Here is a tiny trained network, its code and every weight. The questions are about switching its units off for an input and a class, where a switched-off unit gives its printed mean instead of its output.

import numpy as np


def w(rows, s, z=0):
    codes = np.array(rows[::2]) - 128.0
    scale = np.full(codes.shape[1], s)
    scale[-1] = z or s
    return codes * scale


def norm(h):
    return h / np.sqrt((h * h).mean(-1, keepdims=True) + 1e-5)


def f(y):
    return y / 2 * (1 + np.tanh(0.7978845608 * (y + 0.044715 * y**3)))


def log_softmax(a):
    a = a - a.max(-1, keepdims=True)
    return a - np.log(np.exp(a).sum(-1, keepdims=True))


def net(x, mask):
    res = np.array(x, float).reshape(1, 8) / 4 @ E
    u = 0
    for l in range(2):
        y = f(norm(res) @ A[l][:, :-1].T + A[l][:, -1])
        res = res + np.where(mask[u : u + 16], y, B[l][:, -1]) @ B[l][:, :-1]
        u += 16
    return log_softmax(norm(res)[-1] @ U[:, :-1].T + U[:, -1])


A, B = {}, {}
E = w([
[134,3,247,27],'x0',
[1,65,50,90],'x1',
[128,127,128,127],'x2',
[128,129,127,126],'x3',
[128,129,129,125],'x4',
[127,128,128,130],'x5',
[236,55,37,36],'x6',
[129,124,128,130],'x7',
],0.0083)
A[0] = w([
[169,155,119,116,28],'L0N1',
[77,108,226,132,66],'L0N2',
[140,163,204,180,101],'L0N3',
[66,199,121,226,177],'L0N4',
[113,129,84,106,14],'L0N5',
[197,191,125,160,106],'L0N6',
[113,113,214,142,3],'L0N7',
[186,198,125,127,110],'L0N8',
[68,130,190,108,95],'L0N9',
[189,156,19,110,91],'L0N10',
[182,49,132,90,45],'L0N11',
[85,188,129,188,106],'L0N12',
[74,103,50,115,111],'L0N13',
[86,140,212,97,51],'L0N14',
[176,106,210,101,102],'L0N15',
[11,130,127,112,68],'L0N16',
],0.012,0.0051)
B[0] = w([
[135,81,141,130,123],'L0N1',
[131,140,74,227,177],'L0N2',
[153,245,136,130,177],'L0N3',
[150,117,166,1,254],'L0N4',
[122,156,122,132,120],'L0N5',
[187,16,166,136,183],'L0N6',
[114,189,106,185,145],'L0N7',
[170,56,151,139,170],'L0N8',
[106,87,135,189,162],'L0N9',
[115,112,124,244,202],'L0N10',
[121,168,193,62,173],'L0N11',
[158,103,141,32,192],'L0N12',
[79,223,65,124,178],'L0N13',
[134,153,80,200,156],'L0N14',
[110,228,135,134,183],'L0N15',
[113,9,168,133,180],'L0N16',
],0.0097,0.0078)
A[1] = w([
[162,145,153,99,53],'L1N1',
[154,164,121,223,106],'L1N2',
[164,55,93,210,60],'L1N3',
[103,116,74,160,61],'L1N4',
[61,70,93,178,148],'L1N5',
[176,142,141,188,112],'L1N6',
[104,184,62,187,65],'L1N7',
[118,45,123,203,65],'L1N8',
[142,159,176,100,74],'L1N9',
[120,133,53,154,2],'L1N10',
[202,158,122,167,28],'L1N11',
[103,88,174,247,176],'L1N12',
[60,91,105,179,147],'L1N13',
[74,86,97,41,65],'L1N14',
[133,197,124,76,85],'L1N15',
[52,114,122,78,119],'L1N16',
],0.015,0.0059)
B[1] = w([
[163,138,137,134,158],'L1N1',
[10,171,135,139,212],'L1N2',
[81,65,96,163,199],'L1N3',
[210,164,96,94,146],'L1N4',
[251,125,129,106,216],'L1N5',
[35,113,111,105,194],'L1N6',
[184,240,129,73,178],'L1N7',
[182,21,120,159,190],'L1N8',
[178,141,90,133,179],'L1N9',
[168,211,55,103,139],'L1N10',
[80,68,121,129,165],'L1N11',
[136,84,105,205,253],'L1N12',
[225,113,154,115,203],'L1N13',
[21,184,122,161,244],'L1N14',
[153,28,144,154,186],'L1N15',
[59,80,88,140,224],'L1N16',
],0.011,0.0062)
U = w([
[245,138,219,45,178],'0',
[158,10,101,218,181],'1',
[4,108,105,51,186],'2',
[203,223,15,104,4],'3',
[85,227,174,234,47],'4',
],0.019,0.003)

Each question gives the input, the list of numbers given to net, and the class t.
The units are the neurons (one row each of A and B). Each row of codes is followed by its name. A weight is (code - 128) times the scale printed after its matrix; where a second scale follows, it is the last column's (A, B and U).
mask holds one flag per neuron, layer by layer. A switched-off neuron (its flag False) gives its mean, the last column of its row in B, instead of its output. The means were averaged over made-up inputs and are rounded, as every weight is.
A unit's drop is (log p(t) with every unit on - log p(t) with that unit switched off) / (log p(t) with every unit on - log p(t) with every unit switched off).
The circuit of an input: a set's keep is (log p(t) with only the set's units on - log p(t) with every unit switched off) / (log p(t) with every unit on - log p(t) with every unit switched off). Starting from the 12 units with the biggest drops (on a tie, the unit counted first), units are removed one at a time, each time the one whose removal leaves the highest keep (on an exact tie, the one counted first), for as long as the keep stays at least 0.8.
units of the circuit, in order: the units of the circuit, biggest drop first
most important unit: the unit with the biggest drop
top k neurons: the k neurons with the biggest drops, biggest first
top k neurons in layer l: the k neurons of layer l with the biggest drops, biggest first
drop of u: that unit's drop, to one decimal
input [3,0,-4,3,3,8,5,-1], class 0: units of the circuit, in order -> [L0N11]
input [6,1,0,-7,-3,-1,7,-6], class 2: units of the circuit, in order -> [L1N14, L0N6]
input [-4,5,-7,7,2,1,1,1], class 3: top 3 neurons in layer 0 -> [L0N10, L0N11, L0N13]
input [0,3,4,3,-8,-2,4,-8], class 3: top 2 neurons in layer 0 -> [L0N4, L0N10]
input [-1,1,3,0,-7,-1,5,1], class 3: top 3 neurons in layer 0 -> [L0N6, L0N16, L0N13]
input [0,2,-5,-5,-4,6,-7,1], class 2: top 2 neurons in layer 0 -> [L0N4, L0N12]
input [1,-1,5,1,7,8,7,-3], class 0: top 2 neurons in layer 0 -> [L0N11, L0N2]
input [1,-8,3,-2,-7,3,0,-8], class 4: top 2 neurons -> [L0N4, L0N12]
input [-7,6,6,-2,-8,-1,1,-3], class 3: top 2 neurons in layer 0 -> [L0N10, L0N11]
input [-3,1,0,2,-2,1,2,1], class 3: top 2 neurons in layer 0 -> [L0N13, L0N16]
input [-8,-1,6,-7,-2,5,-2,8], class 0: drop of L0N4 -> 1.1
input [8,4,7,2,-3,-6,-1,-3], class 1: drop of L0N4 -> 0.5
input [2,6,-4,1,5,2,-2,3], class 1: drop of L0N16 -> 0.2
input [-7,3,0,7,-8,-1,-2,-1], class 2: most important unit -> L0N4
